[[ 6.15 -4.41  3.65]
 [ 4.01 -3.38  2.75]
 [ 2.40  2.91  1.55]
 [-3.32 -2.07 -2.10]]
->
[[ 6.15  3.65]
 [ 4.01  2.75]
 [ 2.40  1.55]
 [-3.32 -2.10]]

[[-2.07  7.38 -3.90 -2.91]
 [-0.27 -0.24 -0.27  0.10]
 [ 3.43  0.51  0.49  1.31]
 [-1.84  4.81  1.23 -0.71]
 [-8.13 -6.47 -3.37 -0.69]
 [-6.18 -4.04 -4.45 -0.62]]
->
[[-2.07 -3.90]
 [-0.27 -0.27]
 [ 3.43  0.49]
 [-1.84  1.23]
 [-8.13 -3.37]
 [-6.18 -4.45]]

[[-4.23  1.38 -1.37 -0.10  1.90 -7.14 -0.95 -2.29  1.50  5.22  2.88 -0.64
  -0.48 -1.93 -0.70]
 [-2.88  0.98 -1.49 -0.27  1.72 -4.60 -0.05 -1.65  0.61  3.20  1.77 -0.43
  -0.51 -1.30  0.14]
 [-1.50  0.47 -1.42 -0.38  1.41 -2.04  0.70 -0.89 -0.17  1.20  0.67 -0.20
  -0.47 -0.60  0.85]
 [-1.89  0.12  0.80  0.82 -0.18 -3.28 -1.56 -0.85  1.59  2.95  1.53 -0.33
   0.41 -0.29 -1.53]]
->
[[-4.23 -1.37  1.90 -0.95  1.50  2.88 -0.48 -0.70]
 [-2.88 -1.49  1.72 -0.05  0.61  1.77 -0.51  0.14]
 [-1.50 -1.42  1.41  0.70 -0.17  0.67 -0.47  0.85]
 [-1.89  0.80 -0.18 -1.56  1.59  1.53  0.41 -1.53]]

[[ 0.40 -0.73 -0.39 -5.97]
 [-0.42  0.76  0.39  6.55]
 [ 0.13 -0.24 -0.14 -1.92]
 [-0.26  0.51  0.24  4.42]
 [-0.29  0.56  0.29  4.86]
 [ 0.24 -0.58 -0.27 -4.76]
 [ 0.16 -0.29 -0.11 -2.25]
 [-0.42  0.79  0.45  6.81]]
->
[[ 0.40 -0.39]
 [-0.42  0.39]
 [ 0.13 -0.14]
 [-0.26  0.24]
 [-0.29  0.29]
 [ 0.24 -0.27]
 [ 0.16 -0.11]
 [-0.42  0.45]]

[[ 0.61  0.40 -0.67  0.25  0.58 -0.10]
 [-1.25  0.68  0.62  0.22 -0.70 -0.39]
 [-0.47 -0.77  1.12  0.57 -0.24  0.86]
 [ 0.74 -0.22  0.41  0.18  0.01  0.25]
 [-0.08  0.07  0.44 -0.98 -0.24  0.20]
 [-1.42 -2.49 -3.83  3.31 -0.72 -7.43]
 [-0.69  0.55 -0.21  0.45 -0.13  0.73]
 [-0.71  0.02 -0.68 -0.38  0.48 -0.51]
 [ 1.00  0.64  0.47 -0.67 -0.93 -0.16]
 [ 0.08 -0.42  0.05  0.45  0.33 -0.15]]
->
[[ 0.61 -0.67  0.58]
 [-1.25  0.62 -0.70]
 [-0.47  1.12 -0.24]
 [ 0.74  0.41  0.01]
 [-0.08  0.44 -0.24]
 [-1.42 -3.83 -0.72]
 [-0.69 -0.21 -0.13]
 [-0.71 -0.68  0.48]
 [ 1.00  0.47 -0.93]
 [ 0.08  0.05  0.33]]

[[ 1.34  1.54  2.71  1.87]
 [-7.22 -0.76 -0.86 -2.02]
 [ 4.23  4.90 -3.27  3.92]
 [ 1.67  4.31  2.30 -0.82]
 [-5.40 -0.86 -0.83 -1.29]
 [-5.81 -0.06 -1.07 -3.59]
 [ 1.84 -4.29 -4.48  1.76]]
->
[[ 1.34  2.71]
 [-7.22 -0.86]
 [ 4.23 -3.27]
 [ 1.67  2.30]
 [-5.40 -0.83]
 [-5.81 -1.07]
 [ 1.84 -4.48]]

[[ 0.22 -3.37]
 [ 1.67  8.36]]
->
[[0.22]
 [1.67]]

[[-1.77  3.62  0.43]
 [-7.57 -0.56  6.85]
 [-7.34 -0.48  6.41]
 [-2.67  4.84 -5.17]
 [-8.36  0.44  8.06]
 [-7.43 -0.54  6.71]
 [-4.06  4.18 -4.39]
 [-8.40  0.73  8.00]
 [-0.21  2.79 -0.07]]
->
[[-1.77  0.43]
 [-7.57  6.85]
 [-7.34  6.41]
 [-2.67 -5.17]
 [-8.36  8.06]
 [-7.43  6.71]
 [-4.06 -4.39]
 [-8.40  8.00]
 [-0.21 -0.07]]

[[ 1.73 -0.30  5.71]
 [-1.02  1.22 -8.05]
 [ 2.83 -0.18 -3.84]
 [ 2.91  0.17 -3.97]
 [-2.05 -0.09 -7.92]
 [ 0.60  0.48 -7.08]
 [-3.45  0.59 -8.12]
 [ 3.21  2.72 -2.85]
 [ 3.27  2.86 -2.12]
 [ 1.54  1.28  5.62]]
->
[[ 1.73  5.71]
 [-1.02 -8.05]
 [ 2.83 -3.84]
 [ 2.91 -3.97]
 [-2.05 -7.92]
 [ 0.60 -7.08]
 [-3.45 -8.12]
 [ 3.21 -2.85]
 [ 3.27 -2.12]
 [ 1.54  5.62]]
---
[[ 2.70  0.27 -0.12 -2.93]
 [ 2.81 -0.94  2.87 -4.89]
 [ 2.04  0.71  2.69 -6.58]]
->
[[-0.94  2.87]
 [ 0.71  2.69]]

[[-1.46  0.90 -0.09 -1.06]
 [ 0.91 -1.30 -1.98  0.03]
 [-2.56 -6.53 -3.17 -3.32]
 [-2.64 -2.14 -1.97 -2.04]
 [ 0.58 -3.08 -1.91 -0.46]]
->
[[-1.30 -1.98]
 [-6.53 -3.17]]

[[-5.72 -6.00  6.85  1.78  3.91]
 [ 4.58  3.48  1.64  7.08  5.59]
 [-3.64  4.93 -5.95  4.20  6.89]]
->
[[ 3.48  1.64]
 [ 4.93 -5.95]]

[[ 4.11 -7.05 -7.64  3.65  2.20]
 [ 2.06 -8.34 -4.52  0.28 -0.53]
 [ 1.58 -7.81 -3.89 -0.07 -0.43]
 [-2.62  7.70  7.35 -4.20 -0.25]]
->
[[-8.34 -4.52]
 [-7.81 -3.89]]

[[ 5.22  3.29 -5.21 -2.18]
 [-3.46 -4.47  0.32  0.71]
 [ 0.05 -0.56 -2.46  0.30]
 [-1.64 -4.45 -1.73 -5.43]
 [-4.74 -6.30  0.92 -2.12]]
->
[[-4.47  0.32]
 [-0.56 -2.46]]

[[-3.49  1.93  1.32  1.62 -5.70]
 [-2.18  0.59  1.98  2.65 -7.45]
 [ 2.73  4.96  1.21 -4.16 -4.12]
 [ 0.04 -3.62 -5.62  0.29  0.84]
 [-0.78  0.62 -0.29 -0.06 -7.92]]
->
[[0.59 1.98]
 [4.96 1.21]]

[[-3.00  6.23  4.99 -1.15 -6.19]
 [ 3.62 -0.93 -6.20 -1.84  6.17]
 [-5.71  2.99  6.15  0.56 -3.86]
 [-6.28  2.48  6.36  1.01 -3.86]
 [-3.97  4.73  4.99 -1.15 -5.35]]
->
[[-0.93 -6.20]
 [ 2.99  6.15]]
